Below is a small trained network, with its code and all its weights. Each question gives an input and a target symbol and asks what happens when units are switched off, that is, made to give their printed mean instead of their output.

import numpy as np


def w(rows, s, z=0):
    codes = np.array(rows[::2]) - 128.0
    scale = np.full(codes.shape[1], s)
    scale[-1] = z or s
    return codes * scale


def f(y):
    return np.maximum(y, 0)


def softmax(a):
    e = np.exp(a - a.max(-1, keepdims=True))
    return e / e.sum(-1, keepdims=True)


def log_softmax(a):
    a = a - a.max(-1, keepdims=True)
    return a - np.log(np.exp(a).sum(-1, keepdims=True))


def net(x, mask):
    ids = ['αβζμξπσ'.index(c) for c in x.split()]
    T = len(ids)
    res = E[ids] + P[:T]
    u = 0
    for l in range(2):
        q, k, v = (res @ M[l].T for M in (Q, K, V))
        z = softmax(np.where(np.tri(T) > 0, q @ k.T / 2**0.5, -1e9)) @ v
        res = res + np.where(mask[u], z, O[l][:, -1]) @ O[l][:, :-1]
        u += 1
        y = f(res @ A[l][:, :-1].T + A[l][:, -1])
        res = res + np.where(mask[u : u + 8], y, B[l][:, -1]) @ B[l][:, :-1]
        u += 8
    return log_softmax(res[-1] @ U[:, :-1].T + U[:, -1])


Q, K, V, O, A, B = {}, {}, {}, {}, {}, {}
E = w([
[100,188,135,155,118],'α',
[65,180,167,197,63],'β',
[64,54,69,134,123],'ζ',
[183,145,118,246,160],'μ',
[122,158,63,126,206],'ξ',
[21,108,107,149,85],'π',
[73,186,93,78,151],'σ',
],0.011)
P = w([
[107,103,255,124,242],'0',
[98,115,198,149,217],'1',
[105,133,169,151,184],'2',
[114,135,138,157,166],'3',
[118,144,115,154,145],'4',
[123,151,95,158,128],'5',
[129,152,74,159,115],'6',
[141,157,59,160,100],'7',
[151,153,41,164,85],'8',
[161,161,30,166,70],'9',
[164,167,14,171,60],'10',
],0.0067)
Q[0] = w([
[58,182,6,197,124],'0.h0',
[131,157,112,129,154],'0.h0',
],0.025)
K[0] = w([
[173,174,7,134,37],'0.h0',
[113,116,110,115,79],'0.h0',
],0.015)
V[0] = w([
[167,226,201,42,199],'0.h0',
[195,60,2,54,243],'0.h0',
],0.0091)
O[0] = w([
[123,163,2,176,60,3],'0.h0',
[61,122,168,208,161,68],'0.h0',
],0.0094,0.0043)
A[0] = w([
[37,133,155,162,61,89],'0.n0',
[99,196,180,127,155,126],'0.n1',
[107,231,226,129,151,79],'0.n2',
[86,139,169,161,16,50],'0.n3',
[215,170,123,166,203,156],'0.n4',
[117,15,60,118,82,178],'0.n5',
[185,117,57,2,228,251],'0.n6',
[164,171,109,197,96,124],'0.n7',
],0.0099,0.0024)
B[0] = w([
[140,143,93,233,100,206],'0.n0',
[131,161,143,166,153,217],'0.n1',
[138,95,204,213,153,203],'0.n2',
[151,166,98,66,83,156],'0.n3',
[174,55,100,75,65,235],'0.n4',
[31,96,78,111,113,185],'0.n5',
[86,102,213,7,176,251],'0.n6',
[87,60,93,159,141,197],'0.n7',
],0.015,0.003)
Q[1] = w([
[155,94,29,75,110],'1.h0',
[73,72,255,26,123],'1.h0',
],0.0095)
K[1] = w([
[152,221,112,115,106],'1.h0',
[107,86,175,134,11],'1.h0',
],0.012)
V[1] = w([
[29,219,167,139,74],'1.h0',
[8,134,138,115,109],'1.h0',
],0.015)
O[1] = w([
[254,203,49,31,235,105],'1.h0',
[135,215,57,160,212,254],'1.h0',
],0.0075,0.0082)
A[1] = w([
[164,192,162,109,197,88],'1.n0',
[156,100,205,65,197,4],'1.n1',
[186,172,223,214,158,121],'1.n2',
[102,77,91,6,120,146],'1.n3',
[150,190,88,253,132,152],'1.n4',
[149,179,161,129,21,128],'1.n5',
[116,127,22,97,94,160],'1.n6',
[70,191,231,115,109,230],'1.n7',
],0.012,0.0032)
B[1] = w([
[109,19,51,134,125,247],'1.n0',
[253,137,107,177,95,190],'1.n1',
[49,63,173,55,167,169],'1.n2',
[72,123,179,51,48,192],'1.n3',
[192,172,252,156,88,231],'1.n4',
[143,90,68,75,15,165],'1.n5',
[65,209,120,115,156,181],'1.n6',
[189,169,109,137,221,238],'1.n7',
],0.015,0.012)
U = w([
[3,133,80,79,124,141],'α',
[191,137,143,42,90,89],'β',
[87,42,189,143,190,157],'ζ',
[114,86,95,206,74,127],'μ',
[176,148,186,196,79,2],'ξ',
[211,69,41,163,161,95],'π',
[172,253,90,97,217,212],'σ',
],0.0046,0.0054)

Each question gives the input, a string of symbols that net reads in full, and the target symbol t.
The units are the heads (2 rows each of Q, K, V and O) and the neurons (one row each of A and B). Each row of codes is followed by its name. A weight is (code - 128) times the scale printed after its matrix; where a second scale follows, it is the last column's (O, A, B and U).
mask holds one flag per unit, layer by layer, with each layer's heads first. A switched-off unit (its flag False) gives its mean, the last column of its rows in O or B, instead of its output. The means were averaged over made-up inputs and are rounded, as every weight is.
A unit's drop is (log p(t) with every unit on - log p(t) with that unit switched off) / (log p(t) with every unit on - log p(t) with every unit switched off).
The circuit of an input: a set's keep is (log p(t) with only the set's units on - log p(t) with every unit switched off) / (log p(t) with every unit on - log p(t) with every unit switched off). Starting from the 12 units with the biggest drops (on a tie, the unit counted first), units are removed one at a time, each time the one whose removal leaves the highest keep (on an exact tie, the one counted first), for as long as the keep stays at least 0.8.
units of the circuit, in order: the units of the circuit, biggest drop first
k most important neurons: the k neurons with the biggest drops, biggest first
top k neurons in layer l: the k neurons of layer l with the biggest drops, biggest first
input β π σ π ζ σ μ, target σ: 4 most important neurons => 0.n4, 0.n6, 1.n6, 0.n7
input π μ π σ μ ξ β ζ β π, target β: units of the circuit, in order => 0.h0, 1.n3, 0.n6, 1.n1
input β ξ π, target ξ: units of the circuit, in order => 0.n0, 0.n6, 1.n4
input ζ β σ, target β: 4 most important neurons => 0.n6, 1.n3, 1.n1, 0.n2
input π π π, target π: most important neuron => 1.n0
input ζ σ α ξ σ β ξ, target β: 4 most important neurons => 0.n6, 1.n3, 1.n1, 0.n4
input α ζ α, target ζ: top 2 neurons in layer 0 => 0.n2, 0.n5
input β π ζ α σ ζ ξ π α β, target α: 3 most important neurons => 1.n4, 0.n3, 1.n7
input σ ζ π π σ, target π: units of the circuit, in order => 1.n0, 1.h0, 0.n6, 1.n1
input ζ μ μ π ζ σ, target ζ: 3 most important neurons => 1.n2, 0.n2, 1.n1
input α ζ π ξ ξ σ π μ ζ ξ ξ, target ζ: 2 most important neurons => 1.n2, 1.n1
input π α α μ π μ μ ξ ζ ζ π, target ζ: units of the circuit, in order => 0.h0, 1.n2, 0.n2
input π σ σ π π α, target π: units of the circuit, in order => 1.n0, 1.h0, 0.n4
input ζ π ζ π σ, target π: 2 most important neurons => 0.n6, 1.n0
input σ σ ζ μ π μ π π ζ α, target ζ: units of the circuit, in order => 1.n2, 0.n2, 0.h0
input β σ β, target σ: most important neuron => 0.n6
input ζ β β ζ, target β: 2 most important neurons => 1.n3, 1.n1
input α σ ζ, target σ: 2 most important neurons => 0.n5, 1.n6
input μ μ α β ξ β π, target β: units of the circuit, in order => 0.h0, 1.n3, 1.h0
input ζ π σ ζ σ, target ζ: units of the circuit, in order => 1.n2, 0.n2, 0.n5, 0.n1
input π β ξ, target β: units of the circuit, in order => 1.n3, 0.n6, 1.n1
input μ σ μ, target σ: 2 most important neurons => 0.n4, 1.n6
input β ξ ζ π β π β, target π: 4 most important neurons => 0.n4, 1.n0, 1.n1, 1.n4
input σ μ α π ζ π, target ζ: top 3 neurons in layer 1 => 1.n2, 1.n7, 1.n1
input μ α μ, target α: 2 most important neurons => 0.n4, 1.n4
input α ζ π ζ π μ π σ μ α ξ, target α: 2 most important neurons => 0.n4, 1.n7
input ζ ξ ζ, target ξ: units of the circuit, in order => 0.h0, 1.n4, 0.n0, 0.n6
input ξ π π ξ, target π: units of the circuit, in order => 1.n0, 1.n1, 0.n6
input ξ ζ α ξ π σ ζ σ μ β μ, target β: top 2 neurons in layer 0 => 0.n4, 0.n0
